Below are the code and all the weights of a small trained network. Each question names an input and a target symbol and asks about switching units off, where a switched-off unit gives its printed mean instead of its output.

import numpy as np


def w(rows, s, z=0):
    codes = np.array(rows[::2]) - 128.0
    scale = np.full(codes.shape[1], s)
    scale[-1] = z or s
    return codes * scale


def f(y):
    return np.maximum(y, 0)


def softmax(a):
    e = np.exp(a - a.max(-1, keepdims=True))
    return e / e.sum(-1, keepdims=True)


def log_softmax(a):
    a = a - a.max(-1, keepdims=True)
    return a - np.log(np.exp(a).sum(-1, keepdims=True))


def net(x, mask):
    ids = ['ΔΛΞΠΣΨαβεζημτφω'.index(c) for c in x.split()]
    T = len(ids)
    res = E[ids] + P[:T]
    r = res
    for j in range(2):
        rows = slice(3 * j, 3 * j + 3)
        q, k, v = (r @ M[0][rows].T for M in (Q, K, V))
        z = softmax(np.where(np.tri(T) > 0, q @ k.T / 3**0.5, -1e9)) @ v
        o = O[0][rows]
        res = res + np.where(mask[j], z, o[:, -1]) @ o[:, :-1]
    y = f(res @ A[0][:, :-1].T + A[0][:, -1])
    res = res + np.where(mask[2:26], y, B[0][:, -1]) @ B[0][:, :-1]
    return log_softmax(res[-1] @ U[:, :-1].T + U[:, -1])


Q, K, V, O, A, B = {}, {}, {}, {}, {}, {}
E = w([
[96,102,116],'Δ',
[98,138,130],'Λ',
[110,67,96],'Ξ',
[135,83,86],'Π',
[108,141,118],'Σ',
[78,130,139],'Ψ',
[112,206,140],'α',
[120,119,105],'β',
[81,2,118],'ε',
[131,172,119],'ζ',
[100,137,134],'η',
[79,196,185],'μ',
[90,163,158],'τ',
[43,57,180],'φ',
[60,108,171],'ω',
],0.005)
P = w([
[158,141,136],'0',
[73,171,133],'1',
[211,127,173],'2',
[60,56,205],'3',
[94,128,52],'4',
[255,80,209],'5',
[47,151,248],'6',
[67,144,38],'7',
],0.0082)
Q[0] = w([
[146,94,161],'H0',
[170,130,146],'H0',
[105,120,124],'H0',
[105,93,252],'H1',
[86,140,97],'H1',
[116,106,130],'H1',
],0.025)
K[0] = w([
[152,85,123],'H0',
[131,99,75],'H0',
[132,136,159],'H0',
[248,78,250],'H1',
[182,131,84],'H1',
[169,142,149],'H1',
],0.019)
V[0] = w([
[21,161,19],'H0',
[89,150,155],'H0',
[177,167,52],'H0',
[41,3,122],'H1',
[81,165,254],'H1',
[25,168,180],'H1',
],0.017)
O[0] = w([
[5,77,145,63],'H0',
[90,148,114,177],'H0',
[150,56,116,2],'H0',
[65,108,229,100],'H1',
[220,181,190,134],'H1',
[136,217,169,28],'H1',
],0.022,0.0026)
A[0] = w([
[240,150,154,11],'N0',
[76,112,54,211],'N1',
[221,121,135,204],'N2',
[76,124,85,50],'N3',
[133,143,169,68],'N4',
[82,157,75,50],'N5',
[168,93,212,150],'N6',
[59,127,102,49],'N7',
[147,178,155,155],'N8',
[46,64,136,219],'N9',
[228,109,141,230],'N10',
[135,152,203,252],'N11',
[83,153,99,243],'N12',
[181,78,217,129],'N13',
[145,78,202,96],'N14',
[222,108,1,12],'N15',
[107,195,94,142],'N16',
[89,66,189,15],'N17',
[160,91,162,171],'N18',
[64,193,108,161],'N19',
[129,159,144,192],'N20',
[173,120,103,253],'N21',
[133,130,136,225],'N22',
[172,127,166,110],'N23',
],0.0078,0.0039)
B[0] = w([
[234,174,168,218],'N0',
[105,63,100,205],'N1',
[73,104,170,242],'N2',
[108,180,152,163],'N3',
[113,132,150,135],'N4',
[146,181,158,160],'N5',
[158,149,89,161],'N6',
[108,169,173,179],'N7',
[130,105,153,170],'N8',
[219,143,116,230],'N9',
[73,84,176,254],'N10',
[148,103,77,184],'N11',
[112,55,114,201],'N12',
[161,162,83,166],'N13',
[94,177,125,146],'N14',
[104,253,49,238],'N15',
[157,147,124,177],'N16',
[60,128,134,154],'N17',
[157,101,140,164],'N18',
[118,66,121,206],'N19',
[150,111,131,164],'N20',
[96,73,126,216],'N21',
[138,107,139,170],'N22',
[145,97,142,163],'N23',
],0.033,0.0089)
U = w([
[163,21,97,194],'Δ',
[3,31,207,103],'Λ',
[202,112,195,3],'Ξ',
[44,167,212,198],'Π',
[132,116,241,72],'Σ',
[115,177,202,168],'Ψ',
[151,240,118,143],'α',
[231,190,135,124],'β',
[233,192,31,144],'ε',
[10,121,78,37],'ζ',
[115,208,44,52],'η',
[158,151,4,39],'μ',
[167,196,201,88],'τ',
[51,159,130,166],'φ',
[69,174,199,198],'ω',
],0.0048,0.0062)

Each question gives the input, a string of symbols that net reads in full, and the target symbol t.
The units are the heads (3 rows each of Q, K, V and O) and the neurons (one row each of A and B). Each row of codes is followed by its name. A weight is (code - 128) times the scale printed after its matrix; where a second scale follows, it is the last column's (O, A, B and U).
mask holds one flag per unit, heads first, then neurons. A switched-off unit (its flag False) gives its mean, the last column of its rows in O or B, instead of its output. The means were averaged over made-up inputs and are rounded, as every weight is.
A unit's drop is (log p(t) with every unit on - log p(t) with that unit switched off) / (log p(t) with every unit on - log p(t) with every unit switched off).
The circuit of an input: a set's keep is (log p(t) with only the set's units on - log p(t) with every unit switched off) / (log p(t) with every unit on - log p(t) with every unit switched off). Starting from the 12 units with the biggest drops (on a tie, the unit counted first), units are removed one at a time, each time the one whose removal leaves the highest keep (on an exact tie, the one counted first), for as long as the keep stays at least 0.8.
units of the circuit, in order: the units of the circuit, biggest drop first
most important unit: the unit with the biggest drop
top k neurons: the k neurons with the biggest drops, biggest first
heads that matter: for each layer, one digit per head in row order, 1 if its drop is at least 0.15 and else 0, layers parted by /
input Ξ Ψ ε Σ, target ε: units of the circuit, in order -> (N10 N2)
input Σ Ξ α Ξ Ξ ε α, target ε: top 2 neurons -> (N10 N9)
input μ Ξ Σ Σ Δ Ξ Π Δ, target Λ: units of the circuit, in order -> (H1)
input Ξ μ Σ β Ξ, target Λ: top 2 neurons -> (N17 N15)
input Λ Ξ β Ξ, target ζ: top 3 neurons -> (N15 N0 N9)
input τ α β τ, target ζ: heads that matter -> 01
input Ξ η Π Π β Ξ τ, target Δ: units of the circuit, in order -> (H1 N9)
input ζ ε β Δ α β α α, target Λ: units of the circuit, in order -> (N15 N9)
input Λ Ξ Π η Δ Σ ε Ψ, target Δ: heads that matter -> 00
input ζ α φ Ξ, target β: units of the circuit, in order -> (H1 N0 H0)
input Ξ μ Π ω, target μ: heads that matter -> 01
input η Δ Ξ μ β Ξ η, target Δ: heads that matter -> 01
input Δ Ξ Ξ α ζ Δ ζ, target Λ: heads that matter -> 11
input Σ Ξ β μ, target ζ: units of the circuit, in order -> (H1 N0 N9 N15)
input ω ε Ξ ζ α Δ Π Λ, target Δ: units of the circuit, in order -> (N15 N2)
input τ α Ξ ζ β β φ, target ζ: most important unit -> H1
input η β Ξ τ ε μ ζ β, target Λ: top 2 neurons -> (N15 N0)
input α α Ξ α α α, target α: units of the circuit, in order -> (N15 H1 N2)
input β α Σ Σ Λ Ξ Ξ, target Δ: units of the circuit, in order -> (H1 N9)
input ζ τ Ξ Ξ, target Δ: heads that matter -> 01
input Ξ φ β ζ, target ζ: heads that matter -> 01
input Ξ Σ ε β μ, target Δ: heads that matter -> 00
input Δ Π Δ Δ α φ, target Ξ: heads that matter -> 11
input Π β ζ α, target η: heads that matter -> 01
input Δ Ψ Π τ, target μ: top 2 neurons -> (N10 N2)
input β μ Ψ β α, target Δ: heads that matter -> 00
input ω ζ φ η, target β: most important unit -> H1
input Π ε ε Ξ, target ε: heads that matter -> 01
input α ζ α Λ α ε Ξ α, target Λ: top 3 neurons -> (N15 N0 N19)
input α β Ξ Ξ Σ α α η, target Δ: heads that matter -> 00
